Table B holds the same points as the rows below and some others, measured another way and shuffled. Each row below is followed by which row of B it is.
B (72 x 24):
[[ -33   99   76  139   39  -63    4  -15  -27   23  136  126   13   48
   -20 -351   97 -112  -86 -119  103  -60  -27   31]
 [ -86  223  163  120   68  -86 -105  -22 -120   12   72  172  -27  -34
    42 -223  123  -15   26 -140   81 -143   25   20]
 [  11    8  112  -56   25   45 -108  -63  -24   18  -77   16    1 -113
   106  -54   33  107   25   41  -28   50   87    2]
 [ 103  -20   56 -271 -148   40 -111 -275 -166  -38 -314 -182  -11 -529
   192   56  174 -148   61  -43  -86  -20  285   81]
 [ -66  308  273  254  217   -5 -152  -12  -90   -8   -3  154    4  -23
    74  -76   10  149  205 -165   67 -116   32   74]
 [  36  291  228   60   57    6 -165 -232 -225  -72 -270  -54   -6 -460
   164   59  140  -88  286 -268    2 -185  233  155]
 [  16  314  246  305  183   30 -111  -96  -79  -37  -85   55   56 -169
    82 -108   47    8  259 -283   59 -127   96  165]
 [ -30  158  226  -16  270   54  -33 -143 -115 -109 -166  -52  -90    3
    23  277 -268  181  252  -28  120  -21  -63   52]
 [ -62  271  268   23  286   11  -68 -160 -192 -128 -180   -9 -115  -50
    34  286 -224  134  307 -121  143 -118  -41   69]
 [  60 -176   22  -43   14  104    4  -11  137   49   18  -22   66   53
    43 -177  -44  114 -118  144  -22  202   -2  -13]
 [ 165 -141    2   -6 -155  135  -85  -93  116   79 -117 -103  167 -330
   172 -298  227  -55  -72    1 -156  163  256   97]
 [  46   92  136  263  135   71  -23   -7   86   28   44   58  102   28
    26 -256   -5   49   57 -106   43   52    6  101]
 [  -1  412  225  153   29  -88 -163 -235 -297  -73 -191   18  -15 -477
   131 -103  258 -249  256 -414   61 -320  230  181]
 [ -99  155  184  -10  193  -36  -48  -54 -121  -50   -1   90 -108   99
     2   62 -143  136   92  -10  134  -62  -89  -22]
 [  84  -63   57    6  -27   84  -30  -93   56   28  -72  -60   79 -161
    86 -179   69  -28  -26  -14  -36   98  111   73]
 [  17 -205  -33 -240  -40   20   72  -87   28   -2    9  -64  -43   55
   -13  -94  -83  -18 -188  175   53  149  -56  -61]
 [ -60   15   76  -10  133  -29   70  -34   -7  -28  102   61  -63  211
   -75 -108 -153   23  -72   30  164   26 -158  -27]
 [  11  -59   35 -265  -91  -20  -55 -165 -123  -20 -126  -65  -64 -225
    96  -10   69  -68  -60   58   -1    4  107  -24]
 [ 143 -179   63  -99    9  207  -64 -110  126   18 -206 -167  103 -191
   145   26  -51  167   39  141 -117  237  146   60]
 [  29  -34   -2  136  -80  -25    3   26   78   89  170  113   99    2
    16 -533  211 -139 -208  -64   15   38   41   32]
 [  21 -151   53    0  100  109    8   40  162   49   64   26   50  186
    12 -139 -131  212  -99  181    4  221  -71  -35]
 [  26  321  228  186   45   -8 -191 -151 -180  -15 -170   37   47 -407
   166 -121  228  -81  238 -303  -14 -188  243  157]
 [ 113   51  118  183   11  113  -99  -75   65   46  -99  -28  151 -244
   139 -242  148    2   78 -123  -84   62  193  139]
 [ 129   31  170  378  131  216 -124   59  248   99  -10   43  240  -48
   135 -310   47  251  114  -54 -120  192  131  146]
 [ -17 -276  -81 -339  -61  -14  120  -70   28   -7   56  -50  -85  154
   -48  -83 -128  -25 -277  252   83  169 -123 -121]
 [  45  -64   45  -27    1   46   -3  -69   37   10  -18  -25   34  -54
    44 -170   16   -9  -61   20   10   83   34   31]
 [ -47  160  191  107  155    6  -99  -24  -54   -4   -5  100  -18    9
    54  -65  -31  135  104  -57   62  -34    5   28]
 [  43   45  140   43   55   78 -112  -54   11   25  -87    7   56 -132
   121  -86   40  117   75  -11  -40   57  115   50]
 [  84 -326  -99 -276 -114   73   93  -91  102   19  -17 -125   15   -5
    17 -157  -35  -54 -256  212   -8  231   -5  -52]
 [  73   39   88  266  -65   63 -143   61  127  135   84  135  195 -150
   134 -526  311    8  -73 -101 -108   59  192   85]
 [ -33  146  179  153  112   18 -125    6  -17   28   24  122   29  -15
    80 -161   51  138   76  -62   18  -19   45   36]
 [ -75   32  117   38  133  -10  -12   36   15   13  115  129  -36  202
   -22 -134 -100  151  -53   65   91   43 -109  -48]
 [ 155 -296  -41   34  -71  187   20   27  293  117   49  -54  191   14
    68 -364   50   88 -200  162 -114  325   69   34]
 [ -13   75  112   52   96    1  -13  -73  -37  -16    2   34    0   -6
    17 -121  -21   10   30  -58   77  -12   -7   39]
 [  18  251  217  267  132   38 -124  -72  -49   -5  -67   61   73 -171
    93 -166   94   19  195 -228   24  -92  116  137]
 [ 112 -489 -183 -392 -217   99  111  -70  172   69   11 -152   42    0
    29 -222    2  -42 -393  343  -66  334   11  -94]
 [-150  -67  117    6  277    2   59  156  112   17  258  190  -92  596
  -121  -49 -360  365 -126  261  177  161 -341 -160]
 [  70 -246   -4 -329  -73  108  -27 -121   27    8 -152 -145  -15 -130
   101   63  -52   97  -97  235  -64  204   77  -46]
 [  48 -448 -104 -165  -65  132   70  130  321  138  196   34   84  324
    -8 -327  -92  230 -391  413  -58  406 -109 -140]
 [ 233 -574 -192 -295 -246  226   93  -66  316  109  -65 -231  174 -113
    89 -298   45  -17 -359  337 -180  459  127  -17]
 [  35 -144   19 -166  -40   52  -12  -67   35   20  -38  -44    2  -49
    62  -97   -8   45 -112  132  -15  134   37  -25]
 [ 165 -213   46    9  103  232   46  -75  225   11 -129 -174  129   -4
    56  -22 -197  172   23  130  -56  305   20   83]
 [ -23 -154   19 -183   10   27    0  -20   39   26   36   21  -39  111
    20  -83  -77  116 -150  198   28  142  -56  -85]
 [-113  329  242  163  173  -88 -120  -49 -184  -36   23  169  -69  -24
    36  -86   31   39  156 -192  127 -199   -4   37]
 [ 159 -356 -236  -93 -532    3  -59   15  181  241  171   42  236 -357
   159 -919  655 -368 -552   56 -233  175  336   -3]
 [ -75  135  167   89  183  -29  -14  -24  -54  -36   54   97  -54  139
   -26  -70 -116   83   48  -46  140  -39 -102    4]
 [-165  356  242  372  179 -117 -172  139  -78   60  246  365   -5  162
    22 -390  145  112   46 -192  104 -189  -36    3]
 [  46   59   52 -143  -93  -34  -25 -242 -180  -59 -174  -93  -27 -364
    80  -78  145 -252   23 -143   38 -100  159   80]
 [  20  144  182  173   87   56 -141  -38   -8   36  -47   69   72 -137
   113 -160   85   98  119 -109  -22  -10  116   84]
 [  -3  -38   47  -99   42    0   37  -90  -31  -25   -6  -20  -40   22
    -2  -78  -64  -21  -61   38   79   48  -45  -11]
 [ -70   45  121  -72  100  -15  -42  -38  -64   -9   14   74  -69   73
    21  -16  -83  120   -4   70   81    7  -55  -49]
 [  13    5   70    7   39   18    4  -72   -5   -4   -1    2   11  -24
    22 -156   -4  -21  -37  -27   54   36    6   35]
 [  32  251  312  110  408  136  -14 -220  -97 -176 -301 -152  -53  -63
    23  442 -398  219  467 -143  142  -23  -52  163]
 [ -39  227  208  163  172    0  -89  -60  -81  -29  -28   88  -10  -35
    47  -62  -18   79  153 -141   77  -85   13   68]
 [-106  -84   53 -106   92  -32   12   63   33   32  177  144  -79  316
   -53 -133 -136  172 -180  204  102   98 -177 -134]
 [  26  -63   45   10   31   35   24  -41   59   19   41   10   34   39
     8 -202  -15    1  -89   28   44   94  -18   14]
 [ -11 -205  -51 -266  -32  -18  108  -83   11  -16   41  -46  -74  106
   -47  -95 -112  -46 -220  177   95  125 -109  -85]
 [   4   60  173  374  274  120    1  123  214   47  155  136  120  311
   -30 -256 -175  266   54  -12   70  151 -132   59]
 [ 119  -66   -3 -238 -210   27  -70 -272 -134  -18 -253 -184   23 -520
   159  -91  233 -255  -27  -70  -76  -10  279   89]
 [   7 -210  -43 -213   -9   17  105  -66   48   -1   48  -45  -41  135
   -44 -110 -121  -12 -206  178   78  156 -104  -72]
 [ 282 -293   15 -117  -50  318  -11 -200  207   12 -341 -339  192 -355
   178   39  -53   80   65  119 -183  344  236  155]
 [  72 -385 -129 -392 -174   62   92 -106   89   33  -31 -142   -1  -38
    24 -125  -20  -53 -306  283  -31  252   12  -89]
 [  17   10   95    5   19   41  -80  -53   -3   27  -33   25   34  -93
    86 -140   58   58   -2    2  -13   43   72   30]
 [ -50  217  224  150  152    3 -143  -20  -73    4  -22  118    4  -52
    87  -80   26  144  144  -96   32  -73   52   41]
 [ -80  195  273  -74  348   35  -29 -153 -171 -154 -190  -46 -166   83
    -3  437 -389  252  304    5  173  -47 -132   14]
 [ -76  214  195  100  139  -41 -104  -45 -118  -22    2  118  -45  -17
    41  -73    5   73  107 -101   87 -103    6   25]
 [ 170 -406 -135 -545 -242  113   70 -282    2  -31 -278 -340  -12 -350
   105   75    1 -162 -188  232  -83  232  155  -10]
 [ -68  226  197 -225  176  -70  -15 -301 -337 -193 -269 -120 -214 -195
    17  396 -200  -61  256 -115  195 -192  -23   42]
 [-111   75  135   23  214  -39   34    6  -35  -41  114  116  -95  286
   -77  -34 -216  136  -15   46  180    3 -198  -52]
 [ -89  478  358  179  275  -46 -195 -159 -290 -108 -187   84  -91 -216
   103  192  -33   98  412 -287  115 -276   81  116]
 [ -86  475  278  157   89 -132 -216 -166 -336  -63 -125  127  -67 -360
   132  -57  226 -122  268 -365   86 -356  176  117]
 [  -4  216  210  346  194   53  -84   19   40   23   46  125   89   29
    44 -231   14  116  142 -168   50  -19   17  110]]
Rows of B count from 0, top down.

[-194 -237   86 -159  134 -172 -100   65 -193 -364  189  -21  144  151
 -160 -202  386 -424  125   84  -66 -250   63  115  175 -310  -83 -409]  23
[ -39  -46    9   23 -291   70   83  418 -520  -98  -51 -126  108 -163
   58    3 -126 -143  192  -83  -14  -12  -24  -36   66  364  -79  298]  5
[ 121   83  -27   26  -40   10 -132   79  -57  -79   89  -54  134   92
  -95  -98  -58  -24  -20   69  -37  -43 -109   17  -41   75  -89    5]  56
[   5  122 -345  105  119  171   23 -227  517  466  133  146   28   59
   58  -30 -285    6 -250 -186  134  403  -67 -174 -154  140  -78  -62]  13
[  32  162 -333  139  176   90    7 -233  616  422  135  151   48   94
   35  -83 -229   31 -275 -109  167  344 -103 -141 -148   93  -61 -133]  16
[ -70 -130  168 -102 -378  -36  101  564 -820 -263 -185 -167   45 -249
    7  -13   48 -250  360 -136  -56 -152  -69   59  230  445  -61  375]  3
[  36  108 -196   36   84    9    9 -103  345  285    3  112  -20   30
  -27 -101  -96  -39 -129 -159  129  218 -166  -62  -17  193  -42  -31]  24
[ -77  -61   19 -131   32 -194   33   96  -54  -24  -97   54  -49  -32
 -107 -172  236 -256  109 -150   72  -40 -172   85  223  159  -19  -73]  35
[  37   48 -105 -116   83  -54  -50 -158  245  240  -71  139 -128   31
 -125 -114   63 -127  -52 -238   68  173 -236   22   96  212  -33  -37]  28
[ 248  256  -62  110 -299   53   43  304 -165  194 -222  -60   -8 -184
   29  -11 -314  176   45 -139   88  137 -314  -46  -18  670  -35  515]  12
[-272 -272 -109   54  -48  265  -36  181 -380 -222  415 -118  352  110
   95   39 -111 -342   49   96 -149   -4  368 -127 -112 -283 -186 -196]  7
[ -27   39 -170   25  154  -39  -25 -113  328  152  104  100   56  102
  -49 -138    2 -114 -116  -62  100  130  -85  -36   -9   -1  -52 -196]  11
[-146  -74 -199   39  328  -23 -104 -239  436    3  367   91  206  278
  -65 -181  106 -235 -188  111   47   44  114  -47  -75 -419 -102 -551]  57
[-112  -23 -336  130 -121  399  121   32   25  433  124   39   82  -87
  206  154 -469  -80 -101 -267   36  461  109 -264 -176  302 -124  208]  67
[   2   13 -111 -120  163  -44  -92 -231  308  183   38  144  -69  120
 -148 -132  109 -167 -100 -168   42  135 -167   25   67   32  -44 -195]  9
[ 493  406  455  -91 -327 -717  -44  653 -455 -444 -671 -166 -145 -234
 -340 -420  411  175  371   88  179 -575 -810  407  452  822  125  498]  44
[ -33   54 -173   67   23   32   42   37  156  157   63   42   81    4
   27  -81 -110  -87  -62  -91   95  146  -70  -74  -16  147  -64  -25]  49
[  44   32   25  157 -157    4  -55  385 -365 -318  162 -193  325   34
   10 -103  -97  -49   80  239  -39 -203   41   -2  -57   33 -115   41]  65
[  24   58  -99  -30   19  -43   -2   -6  131  158  -47   74  -26    5
  -66 -109   -2  -94  -25 -151   83  122 -176   -2   58  218  -38    9]  62
[  28  -19   74   65 -134  -14 -106  339 -414 -383  171 -188  299   69
  -52 -106    4 -118  113  228  -85 -246   40   35  -14  -41 -119  -17]  63
[ -80 -186  113 -183 -114    0 -101  187 -484 -268   47  -81   68   24
 -127  -55  173 -323  196  -53 -144 -146   -4   75  145   29  -97  -13]  37
[ -67   19 -182    7  113  -24   43  -74  280  227   33  111    1   19
  -12 -115   -2 -142  -76 -151  129  183 -100  -47   35  109  -47 -116]  42
[ 206  234   81  121  -81 -289  -27  344  -64 -224 -111 -105  151  -15
  -98 -265   78   70   71  180  137 -246 -296  114   90  262   -6   82]  19
[  61    2   33  -89  -42  -43 -116   75 -141  -91   15  -21   37   55
 -136 -105   72 -136   53  -38  -44  -55 -140   54   70  108  -66   -3]  40
[  -2   66 -168   86   31   19   33   24  179  159   64   40   89   16
   18  -93 -113  -63  -79  -65  104  137  -74  -71  -31  142  -62  -28]  33
[  12  100 -250   69   96   73   24 -142  387  354   58  121    6   34
   12  -74 -162  -31 -161 -166  130  289 -110 -105  -69  171  -61  -48]  50
[ 174  182   41  197 -204  -94  -43  447 -293 -290   30 -200  285  -12
  -10 -158 -118   86   81  255   39 -226 -128   28  -40  200  -69  164]  1
[ 296  440 -272  258  119 -115    1 -106  735  400  -53  103   43   49
  -14 -210 -250  299 -290   12  299  222 -372  -62 -138  326    4   32]  46
